-.38 -.18  .18 -.16  .22  .44  .29 -.17
-.14 -.15  .06 -.26  .01  .33 -.27  .22
-.02  .14  .03  .04 -.29  .22  .39 -.21
 .00  .37 -.41 -.09 -.14 -.26  .19  .22
 .15 -.25  .11  .00 -.23 -.28  .03 -.13
-.04 -.01  .27  .46 -.08  .09  .15 -.45
-.16 -.06 -.14  .17  .49 -.28 -.18  .12
-.18  .05  .05  .07  .16  .17  .38 -.28
 .15 -.12  .11 -.07 -.35  .05 -.28  .05
-.23 -.19  .22 -.31 -.06  .48 -.13  .11
-.38  .01 -.02 -.34 -.02  .37  .25 -.01
-.08  .09 -.06 -.20  .03  .21 -.11  .18
->
-.17 -.38 -.18  .18 -.16  .22  .44  .29
 .22 -.14 -.15  .06 -.26  .01  .33 -.27
-.21 -.02  .14  .03  .04 -.29  .22  .39
 .22  .00  .37 -.41 -.09 -.14 -.26  .19
-.13  .15 -.25  .11  .00 -.23 -.28  .03
-.45 -.04 -.01  .27  .46 -.08  .09  .15
 .12 -.16 -.06 -.14  .17  .49 -.28 -.18
-.28 -.18  .05  .05  .07  .16  .17  .38
 .05  .15 -.12  .11 -.07 -.35  .05 -.28
 .11 -.23 -.19  .22 -.31 -.06  .48 -.13
-.01 -.38  .01 -.02 -.34 -.02  .37  .25
 .18 -.08  .09 -.06 -.20  .03  .21 -.11

-.33  .07 -.50  .17  .02  .28  .07 -.02  .13 -.12 -.02 -.10 -.40
 .10  .08  .02 -.22  .00 -.19 -.10 -.03  .23  .06 -.35 -.49 -.03
-.01  .07 -.22  .37 -.01 -.33 -.07 -.03  .27  .07 -.24 -.42 -.08
->
-.40 -.33  .07 -.50  .17  .02  .28  .07 -.02  .13 -.12 -.02 -.10
-.03  .10  .08  .02 -.22  .00 -.19 -.10 -.03  .23  .06 -.35 -.49
-.08 -.01  .07 -.22  .37 -.01 -.33 -.07 -.03  .27  .07 -.24 -.42

 .03 -.38 -.28  .07  .01 -.19 -.03
-.17 -.05 -.11 -.31 -.13  .21  .38
-.06 -.17  .28 -.08  .31  .00 -.10
 .07  .08  .01  .04 -.02 -.08 -.04
-.09  .21  .10  .14 -.02  .20 -.26
-.13  .26  .30 -.21  .05  .26  .10
-.04  .12  .00  .04 -.09  .14  .03
-.04  .10  .24 -.07  .08  .14  .08
-.03 -.03  .00  .27  .03  .07 -.29
-.06  .02  .32 -.22  .21  .06  .09
-.19 -.45 -.26 -.34 -.01  .05  .37
->
-.03  .03 -.38 -.28  .07  .01 -.19
 .38 -.17 -.05 -.11 -.31 -.13  .21
-.10 -.06 -.17  .28 -.08  .31  .00
-.04  .07  .08  .01  .04 -.02 -.08
-.26 -.09  .21  .10  .14 -.02  .20
 .10 -.13  .26  .30 -.21  .05  .26
 .03 -.04  .12  .00  .04 -.09  .14
 .08 -.04  .10  .24 -.07  .08  .14
-.29 -.03 -.03  .00  .27  .03  .07
 .09 -.06  .02  .32 -.22  .21  .06
 .37 -.19 -.45 -.26 -.34 -.01  .05

 .33 -.09 -.14 -.01  .33  .42
 .57 -.47  .13 -.12  .35  .13
-.32 -.50  .21 -.06  .17  .39
->
 .42  .33 -.09 -.14 -.01  .33
 .13  .57 -.47  .13 -.12  .35
 .39 -.32 -.50  .21 -.06  .17

-.26  .19  .06  .17 -.04 -.07  .06  .06 -.01  .17 -.19 -.20
 .10 -.26  .11 -.09  .05  .23 -.11 -.05  .07 -.18  .37  .45
-.52  .19  .03  .34 -.01 -.07  .06 -.02 -.05  .09 -.09 -.05
 .02 -.03  .15 -.48 -.10  .12 -.06  .20  .11  .15 -.07 -.25
 .12 -.25  .25  .01  .02  .33 -.14  .01  .15 -.17  .42  .54
->
-.20 -.26  .19  .06  .17 -.04 -.07  .06  .06 -.01  .17 -.19
 .45  .10 -.26  .11 -.09  .05  .23 -.11 -.05  .07 -.18  .37
-.05 -.52  .19  .03  .34 -.01 -.07  .06 -.02 -.05  .09 -.09
-.25  .02 -.03  .15 -.48 -.10  .12 -.06  .20  .11  .15 -.07
 .54  .12 -.25  .25  .01  .02  .33 -.14  .01  .15 -.17  .42

 .01  .05 -.05 -.05 -.02 -.04  .05  .07
 .00  .06 -.09 -.06 -.02 -.04  .08  .09
 .12 -.02  .21 -.05 -.01  .05 -.07 -.06
 .06 -.03  .12  .02  .03  .12 -.06 -.09
 .14  .04  .20 -.15 -.05 -.04 -.01  .03
-.08 -.15  .23  .07 -.09 -.44 -.21  .00
-.20 -.16  .01  .24  .00 -.24 -.18 -.08
 .15 -.02  .20  .01  .08  .34 -.07 -.18
-.20 -.15 -.04  .27  .02 -.16 -.16 -.10
-.23 -.19 -.01  .32  .02 -.21 -.21 -.12
-.26 -.18 -.07  .28 -.01 -.34 -.18 -.04
->
 .07  .01  .05 -.05 -.05 -.02 -.04  .05
 .09  .00  .06 -.09 -.06 -.02 -.04  .08
-.06  .12 -.02  .21 -.05 -.01  .05 -.07
-.09  .06 -.03  .12  .02  .03  .12 -.06
 .03  .14  .04  .20 -.15 -.05 -.04 -.01
 .00 -.08 -.15  .23  .07 -.09 -.44 -.21
-.08 -.20 -.16  .01  .24  .00 -.24 -.18
-.18  .15 -.02  .20  .01  .08  .34 -.07
-.10 -.20 -.15 -.04  .27  .02 -.16 -.16
-.12 -.23 -.19 -.01  .32  .02 -.21 -.21
-.04 -.26 -.18 -.07  .28 -.01 -.34 -.18

 .00 -.03  .02  .00 -.02  .03  .00  .44  .01  .00  .00  .00  .01
-.01 -.08  .35 -.01  .02 -.03  .00 -.01 -.03 -.01  .00  .00  .02
 .08 -.18  .03  .01  .26  .05  .07  .01  .01  .01  .00  .00  .00
 .01 -.02  .04  .05  .06  .40  .01  .04  .11  .15  .00 -.11  .00
->
 .01  .00 -.03  .02  .00 -.02  .03  .00  .44  .01  .00  .00  .00
 .02 -.01 -.08  .35 -.01  .02 -.03  .00 -.01 -.03 -.01  .00  .00
 .00  .08 -.18  .03  .01  .26  .05  .07  .01  .01  .01  .00  .00
 .00  .01 -.02  .04  .05  .06  .40  .01  .04  .11  .15  .00 -.11
